Below are the code and all the weights of a small trained network. Each question names an input and a target symbol and asks about switching units off, where a switched-off unit gives its printed mean instead of its output.

import numpy as np


def w(rows, s, z=0):
    codes = np.array(rows[::2]) - 128.0
    scale = np.full(codes.shape[1], s)
    scale[-1] = z or s
    return codes * scale


def f(y):
    return np.maximum(y, 0)


def softmax(a):
    e = np.exp(a - a.max(-1, keepdims=True))
    return e / e.sum(-1, keepdims=True)


def log_softmax(a):
    a = a - a.max(-1, keepdims=True)
    return a - np.log(np.exp(a).sum(-1, keepdims=True))


def net(x, mask):
    ids = ['αβδεζηλμξπτφω'.index(c) for c in x.split()]
    T = len(ids)
    res = E[ids] + P[:T]
    u = 0
    for l in range(2):
        q, k, v = (res @ M[l].T for M in (Q, K, V))
        z = softmax(np.where(np.tri(T) > 0, q @ k.T / 4**0.5, -1e9)) @ v
        res = res + np.where(mask[u], z, O[l][:, -1]) @ O[l][:, :-1]
        u += 1
        y = f(res @ A[l][:, :-1].T + A[l][:, -1])
        res = res + np.where(mask[u : u + 12], y, B[l][:, -1]) @ B[l][:, :-1]
        u += 12
    return log_softmax(res[-1] @ U[:, :-1].T + U[:, -1])


Q, K, V, O, A, B = {}, {}, {}, {}, {}, {}
E = w([
[177,181,166,79,80,196,182,136,138,112,140,109],'α',
[156,79,124,111,83,57,145,121,149,148,133,145],'β',
[104,124,49,176,104,145,188,123,158,117,104,119],'δ',
[107,136,126,153,134,195,62,102,176,143,118,103],'ε',
[172,48,107,103,176,112,193,131,114,106,114,93],'ζ',
[182,143,173,128,114,171,80,122,159,129,143,146],'η',
[152,106,110,104,64,107,123,181,125,161,116,77],'λ',
[180,122,144,144,220,115,185,71,81,70,168,146],'μ',
[149,155,77,139,112,89,72,157,110,102,132,65],'ξ',
[172,136,145,137,106,90,154,172,211,139,72,137],'π',
[129,152,131,192,192,156,149,69,130,82,124,162],'τ',
[106,108,124,150,160,190,153,148,172,146,93,112],'φ',
[207,5,134,100,166,125,104,148,134,161,149,122],'ω',
],0.025)
P = w([
[79,110,194,206,137,157,158,178,157,38,202,134],'0',
[91,125,139,121,85,132,136,140,179,49,133,111],'1',
[131,119,138,135,124,101,134,143,183,101,116,100],'2',
[128,170,152,87,102,109,139,122,167,121,150,117],'3',
[137,174,147,118,133,102,143,137,131,139,159,172],'4',
[121,179,87,94,148,127,132,139,115,85,128,189],'5',
[150,196,57,51,154,121,149,118,169,100,105,88],'6',
[195,197,62,103,168,127,157,117,135,186,145,112],'7',
[171,251,69,98,170,113,148,144,134,129,130,157],'8',
],0.011)
Q[0] = w([
[195,149,135,183,104,134,144,88,112,145,172,84],'0.h1',
[234,169,84,18,150,99,128,159,203,4,156,182],'0.h1',
[55,147,149,166,99,134,112,204,93,81,208,201],'0.h1',
[3,45,167,103,96,141,80,137,55,41,93,152],'0.h1',
],0.0067)
K[0] = w([
[137,131,118,101,133,122,135,88,205,164,55,86],'0.h1',
[120,170,81,129,159,161,126,133,55,254,88,222],'0.h1',
[102,95,185,173,143,120,159,151,130,165,201,95],'0.h1',
[82,100,204,218,74,162,140,172,94,111,126,139],'0.h1',
],0.0083)
V[0] = w([
[135,204,124,87,198,130,193,204,141,46,87,81],'0.h1',
[141,88,131,66,165,97,155,109,188,207,142,126],'0.h1',
[82,136,146,45,131,200,146,86,57,175,165,93],'0.h1',
[130,217,121,45,2,110,189,82,142,109,192,150],'0.h1',
],0.0064)
O[0] = w([
[37,206,226,125,90,76,152,201,70,118,85,209,196],'0.h1',
[106,107,52,24,131,255,150,148,130,37,54,128,177],'0.h1',
[178,91,173,193,154,89,118,134,139,226,32,71,12],'0.h1',
[147,136,63,240,159,120,113,204,113,46,156,204,168],'0.h1',
],0.0085,0.011)
A[0] = w([
[120,95,124,121,108,37,173,176,110,130,119,145,198],'0.n1',
[174,97,189,174,181,149,169,76,127,105,147,196,58],'0.n2',
[8,173,50,156,138,162,96,170,106,196,119,74,254],'0.n3',
[222,141,46,108,130,192,155,161,198,79,221,166,171],'0.n4',
[175,21,115,76,144,76,117,107,120,164,166,177,131],'0.n5',
[120,177,81,113,148,83,104,158,82,84,141,2,99],'0.n6',
[49,142,140,208,185,118,31,50,165,151,175,150,123],'0.n7',
[77,103,106,111,171,101,134,100,94,162,95,189,163],'0.n8',
[138,238,155,122,94,171,106,127,145,163,142,147,105],'0.n9',
[164,155,99,168,166,208,159,178,111,70,133,62,114],'0.n10',
[206,171,130,102,92,156,84,182,134,109,140,114,78],'0.n11',
[104,136,117,127,154,172,189,96,157,104,108,139,77],'0.n12',
],0.0065,0.0038)
B[0] = w([
[174,186,108,105,13,182,136,165,186,103,93,140,175],'0.n1',
[101,156,164,81,124,66,133,134,114,111,63,48,137],'0.n2',
[180,213,147,150,142,230,247,158,129,92,180,92,138],'0.n3',
[78,102,72,148,111,34,146,91,164,17,113,98,252],'0.n4',
[112,254,187,132,81,105,125,188,186,101,94,103,149],'0.n5',
[127,170,163,118,78,142,61,67,107,109,141,133,136],'0.n6',
[208,105,60,130,84,179,78,123,124,66,85,173,134],'0.n7',
[155,132,116,159,101,179,201,138,212,120,132,62,134],'0.n8',
[188,70,96,143,183,184,81,168,184,125,44,144,169],'0.n9',
[141,71,167,173,145,59,116,143,155,211,205,164,158],'0.n10',
[130,91,122,100,95,116,16,98,156,74,109,183,169],'0.n11',
[134,131,203,185,141,133,100,132,74,116,80,76,156],'0.n12',
],0.0065,0.02)
Q[1] = w([
[177,58,61,88,111,146,137,80,130,196,122,171],'1.h1',
[176,141,104,64,123,107,136,125,141,106,57,177],'1.h1',
[254,122,157,64,115,73,184,164,220,11,40,206],'1.h1',
[182,70,120,64,100,100,177,165,161,77,108,68],'1.h1',
],0.0067)
K[1] = w([
[121,179,175,153,89,187,141,120,116,100,128,50],'1.h1',
[106,150,136,174,188,142,142,126,112,209,206,158],'1.h1',
[141,255,38,95,189,144,144,89,94,158,125,117],'1.h1',
[88,221,73,151,213,110,93,132,143,147,115,108],'1.h1',
],0.0063)
V[1] = w([
[64,97,139,205,111,157,236,104,147,137,125,98],'1.h1',
[154,25,180,62,157,81,198,191,93,125,151,159],'1.h1',
[127,62,97,131,128,254,91,198,186,129,129,160],'1.h1',
[92,135,182,138,206,97,95,111,226,128,81,168],'1.h1',
],0.0071)
O[1] = w([
[180,103,1,127,249,134,190,188,76,216,233,76,156],'1.h1',
[133,63,106,84,26,112,173,214,20,29,97,70,2],'1.h1',
[173,210,172,149,238,130,184,212,222,35,95,18,164],'1.h1',
[232,85,171,4,138,61,134,62,159,90,172,221,211],'1.h1',
],0.0073,0.0055)
A[1] = w([
[72,106,136,101,131,134,96,142,59,153,130,196,42],'1.n1',
[136,129,140,133,180,117,81,100,61,82,96,129,187],'1.n2',
[80,58,152,170,106,122,166,107,200,136,175,142,169],'1.n3',
[241,158,74,124,128,101,92,141,88,106,109,117,164],'1.n4',
[120,124,149,149,147,172,97,58,104,108,124,138,136],'1.n5',
[136,112,106,158,133,73,104,146,140,50,91,77,206],'1.n6',
[174,140,178,148,117,144,123,101,114,208,165,123,48],'1.n7',
[131,52,89,107,168,133,155,152,154,111,145,106,193],'1.n8',
[196,155,138,104,128,74,155,202,120,119,141,107,103],'1.n9',
[167,68,166,149,108,168,104,113,79,203,99,127,2],'1.n10',
[204,112,254,94,126,125,100,117,78,40,76,126,57],'1.n11',
[153,127,134,94,176,179,97,112,122,115,147,192,65],'1.n12',
],0.0076,0.0043)
B[1] = w([
[76,165,88,154,52,104,101,126,167,94,197,55,139],'1.n1',
[118,88,156,121,66,162,180,196,147,189,209,90,141],'1.n2',
[164,160,197,83,126,156,68,98,111,104,192,116,166],'1.n3',
[75,90,208,148,67,117,180,75,245,133,83,213,176],'1.n4',
[149,107,128,39,142,153,164,142,127,121,140,133,143],'1.n5',
[189,84,194,152,146,125,144,112,37,150,128,94,253],'1.n6',
[150,188,112,20,174,104,165,203,114,131,142,116,129],'1.n7',
[70,109,162,151,158,197,140,85,85,99,189,152,180],'1.n8',
[98,96,194,139,189,131,102,153,99,145,127,90,191],'1.n9',
[154,35,170,93,130,144,91,253,209,132,107,197,129],'1.n10',
[57,91,92,112,156,69,157,146,201,176,110,149,200],'1.n11',
[152,206,167,132,147,134,191,208,87,121,76,73,150],'1.n12',
],0.0071,0.022)
U = w([
[90,119,126,226,103,79,160,128,110,163,93,179,80],'α',
[173,100,114,191,132,115,93,26,50,75,135,125,135],'β',
[52,128,65,173,152,103,112,141,140,178,184,123,134],'δ',
[161,180,118,135,137,91,122,100,126,145,131,51,64],'ε',
[62,134,149,100,106,170,153,132,41,171,71,128,176],'ζ',
[104,103,124,158,91,122,165,67,176,144,145,126,151],'η',
[127,126,131,184,58,131,125,146,124,157,130,52,64],'λ',
[54,101,130,111,70,138,135,124,99,196,162,164,49],'μ',
[3,187,197,142,118,132,77,61,73,173,126,139,116],'ξ',
[6,181,86,75,178,92,118,130,84,24,123,163,49],'π',
[206,185,134,38,146,104,164,90,48,186,162,227,91],'τ',
[94,143,219,117,71,181,168,132,123,155,223,121,254],'φ',
[47,73,91,81,128,165,140,29,148,150,88,61,100],'ω',
],0.0051,0.0045)

Each question gives the input, a string of symbols that net reads in full, and the target symbol t.
The units are the heads (4 rows each of Q, K, V and O) and the neurons (one row each of A and B). Each row of codes is followed by its name. A weight is (code - 128) times the scale printed after its matrix; where a second scale follows, it is the last column's (O, A, B and U).
mask holds one flag per unit, layer by layer, with each layer's heads first. A switched-off unit (its flag False) gives its mean, the last column of its rows in O or B, instead of its output. The means were averaged over made-up inputs and are rounded, as every weight is.
A unit's drop is (log p(t) with every unit on - log p(t) with that unit switched off) / (log p(t) with every unit on - log p(t) with every unit switched off).
The circuit of an input: a set's keep is (log p(t) with only the set's units on - log p(t) with every unit switched off) / (log p(t) with every unit on - log p(t) with every unit switched off). Starting from the 12 units with the biggest drops (on a tie, the unit counted first), units are removed one at a time, each time the one whose removal leaves the highest keep (on an exact tie, the one counted first), for as long as the keep stays at least 0.8.
circuit, biggest first: the units of the circuit, biggest drop first
k most important neurons: the k neurons with the biggest drops, biggest first
top k neurons in layer l: the k neurons of layer l with the biggest drops, biggest first
drop when u is switched off: that unit's drop, to one decimal
input π ω β π μ π ω λ, target μ: circuit, biggest first => (1.h1; 0.n2; 0.n9)
input β π β β, target β: top neuron in layer 0 => (0.n4)
input α η μ ω μ π π π, target π: top 3 neurons in layer 1 => (1.n6; 1.n1; 1.n2)
input π ξ μ β μ π π α π, target μ: circuit, biggest first => (1.h1; 0.n2; 0.n11)
input ω π β λ β β η η ω, target η: circuit, biggest first => (1.h1; 1.n11; 0.h1)
input τ π ξ, target φ: circuit, biggest first => (0.n4; 0.h1)
input ξ μ β β δ τ ζ, target τ: circuit, biggest first => (1.h1; 0.h1)
input ζ π α η δ β, target δ: circuit, biggest first => (1.h1; 0.n3)
input φ η ε π ε π, target ε: top 2 neurons in layer 0 => (0.n7; 0.n3)
input β π δ π β λ π π α, target π: 3 most important neurons => (1.n6; 0.n4; 1.n8)
input η α β τ π α ζ π, target τ: circuit, biggest first => (1.h1; 0.h1)
input β π π η, target π: 3 most important neurons => (1.n11; 1.n12; 0.n12)
input ξ ζ α λ ξ β, target ξ: top 2 neurons in layer 0 => (0.n6; 0.n9)
input ζ λ μ π ξ π α α, target α: circuit, biggest first => (0.h1; 0.n9)
input β ζ ζ, target ζ: circuit, biggest first => (1.h1; 0.h1; 0.n4)
input η β β ξ η, target ξ: 2 most important neurons => (0.n6; 1.n3)
input π α β ε β β ζ ω δ, target δ: circuit, biggest first => (1.h1)
input π π π λ β π, target β: top 2 neurons in layer 0 => (0.n4; 0.n10)
input π τ α ξ μ α π, target μ: top 3 neurons in layer 0 => (0.n11; 0.n2; 0.n9)
input δ π η π η φ β, target φ: most important neuron => (1.n8)
input π λ β τ π β η, target τ: 2 most important neurons => (0.n2; 1.n12)
input μ β ζ β ξ ξ, target ξ: 2 most important neurons => (0.n6; 0.n12)
input β π π α ζ α ξ, target φ: top 2 neurons in layer 1 => (1.n2; 1.n4)
input π β τ β η α η τ, target τ: top 2 neurons in layer 0 => (0.n7; 0.n2)
input φ τ β π β, target τ: top 2 neurons in layer 1 => (1.n11; 1.n3)
input π π π ω π π ξ ξ, target ξ: drop when 1.h1 is switched off => 0.5
input π π η π π π φ ε ζ, target ε: drop when 0.h1 is switched off => 0.2
input π π μ π π α β, target μ: drop when 0.n1 is switched off => 0.1
input μ β α β φ ξ α, target ξ: circuit, biggest first => (1.h1)
